Below are the code and all the weights of a small trained network. Each question names an input and a class and asks about switching units off, where a switched-off unit gives its printed mean instead of its output.

import numpy as np


def w(rows, s, z=0):
    codes = np.array(rows[::2]) - 128.0
    scale = np.full(codes.shape[1], s)
    scale[-1] = z or s
    return codes * scale


def f(y):
    return np.maximum(y, 0)


def log_softmax(a):
    a = a - a.max(-1, keepdims=True)
    return a - np.log(np.exp(a).sum(-1, keepdims=True))


def net(x, mask):
    res = np.array(x, float).reshape(1, 7) / 4 @ E
    y = f(res @ A[0][:, :-1].T + A[0][:, -1])
    res = res + np.where(mask, y, B[0][:, -1]) @ B[0][:, :-1]
    return log_softmax(res[-1] @ U[:, :-1].T + U[:, -1])


A, B = {}, {}
E = w([
[118,153,33,95],'x0',
[49,229,124,57],'x1',
[90,205,103,186],'x2',
[147,182,200,251],'x3',
[217,151,183,63],'x4',
[179,146,45,166],'x5',
[251,112,53,254],'x6',
],0.0062)
A[0] = w([
[52,6,132,107,194],'N0',
[144,121,158,72,186],'N1',
[232,108,199,136,103],'N2',
[120,29,144,146,192],'N3',
[159,94,147,152,171],'N4',
[152,239,202,80,253],'N5',
[194,170,52,109,186],'N6',
[25,216,168,181,179],'N7',
[207,106,72,188,209],'N8',
[107,104,107,172,136],'N9',
[182,155,213,207,230],'N10',
[176,56,90,56,144],'N11',
[171,112,74,103,131],'N12',
],0.012,0.0053)
B[0] = w([
[232,160,153,53,221],'N0',
[101,112,103,72,190],'N1',
[109,38,196,231,206],'N2',
[190,204,170,138,198],'N3',
[122,138,181,198,179],'N4',
[46,36,131,66,243],'N5',
[136,46,64,217,194],'N6',
[68,160,90,50,234],'N7',
[104,141,97,189,236],'N8',
[114,254,154,156,160],'N9',
[62,148,148,197,245],'N10',
[179,126,118,156,191],'N11',
[192,84,123,154,162],'N12',
],0.0089,0.011)
U = w([
[79,99,222,187,1],'0',
[228,167,171,138,61],'1',
[148,180,181,66,219],'2',
[90,194,65,197,160],'3',
[103,101,164,78,106],'4',
[138,94,7,151,142],'5',
[44,187,52,97,165],'6',
],0.012,0.003)

Each question gives the input, the list of numbers given to net, and the class t.
The units are the neurons (one row each of A and B). Each row of codes is followed by its name. A weight is (code - 128) times the scale printed after its matrix; where a second scale follows, it is the last column's (A, B and U).
mask holds one flag per neuron, in row order. A switched-off neuron (its flag False) gives its mean, the last column of its row in B, instead of its output. The means were averaged over made-up inputs and are rounded, as every weight is.
A unit's drop is (log p(t) with every unit on - log p(t) with that unit switched off) / (log p(t) with every unit on - log p(t) with every unit switched off).
The circuit of an input: a set's keep is (log p(t) with only the set's units on - log p(t) with every unit switched off) / (log p(t) with every unit on - log p(t) with every unit switched off). Starting from the 12 units with the biggest drops (on a tie, the unit counted first), units are removed one at a time, each time the one whose removal leaves the highest keep (on an exact tie, the one counted first), for as long as the keep stays at least 0.8.
units of the circuit, in order: the units of the circuit, biggest drop first
top k neurons: the k neurons with the biggest drops, biggest first
drop when u is switched off: that unit's drop, to one decimal
input [-2,8,-7,2,-7,-1,3], class 6: units of the circuit, in order -> (N2 N7)
input [3,4,4,8,0,-4,2], class 6: units of the circuit, in order -> (N7)
input [-6,1,-6,-5,3,8,1], class 1: top 2 neurons -> (N5 N7)
input [-3,-5,1,-1,5,-8,-6], class 4: units of the circuit, in order -> (N5 N1)
input [1,-8,4,-3,-6,5,0], class 3: top 3 neurons -> (N9 N8 N5)
input [8,-5,0,7,6,4,2], class 0: top 2 neurons -> (N2 N7)
input [-2,3,-4,-1,8,7,-3], class 5: top 3 neurons -> (N6 N0 N11)
input [4,3,2,-4,-2,2,-1], class 5: top 2 neurons -> (N6 N10)
input [7,-1,-1,-8,-2,3,-5], class 5: top 2 neurons -> (N6 N3)
input [2,3,-3,3,8,6,-1], class 5: top 3 neurons -> (N6 N4 N3)
input [-5,-1,0,-6,-4,2,-8], class 2: drop when N0 is switched off -> 0.2
input [-4,-6,-7,5,-7,-7,-8], class 2: drop when N0 is switched off -> 0.2
input [-6,6,2,3,-4,4,-8], class 6: drop when N7 is switched off -> 0.3
input [2,8,3,-3,-1,7,4], class 5: units of the circuit, in order -> (N6)
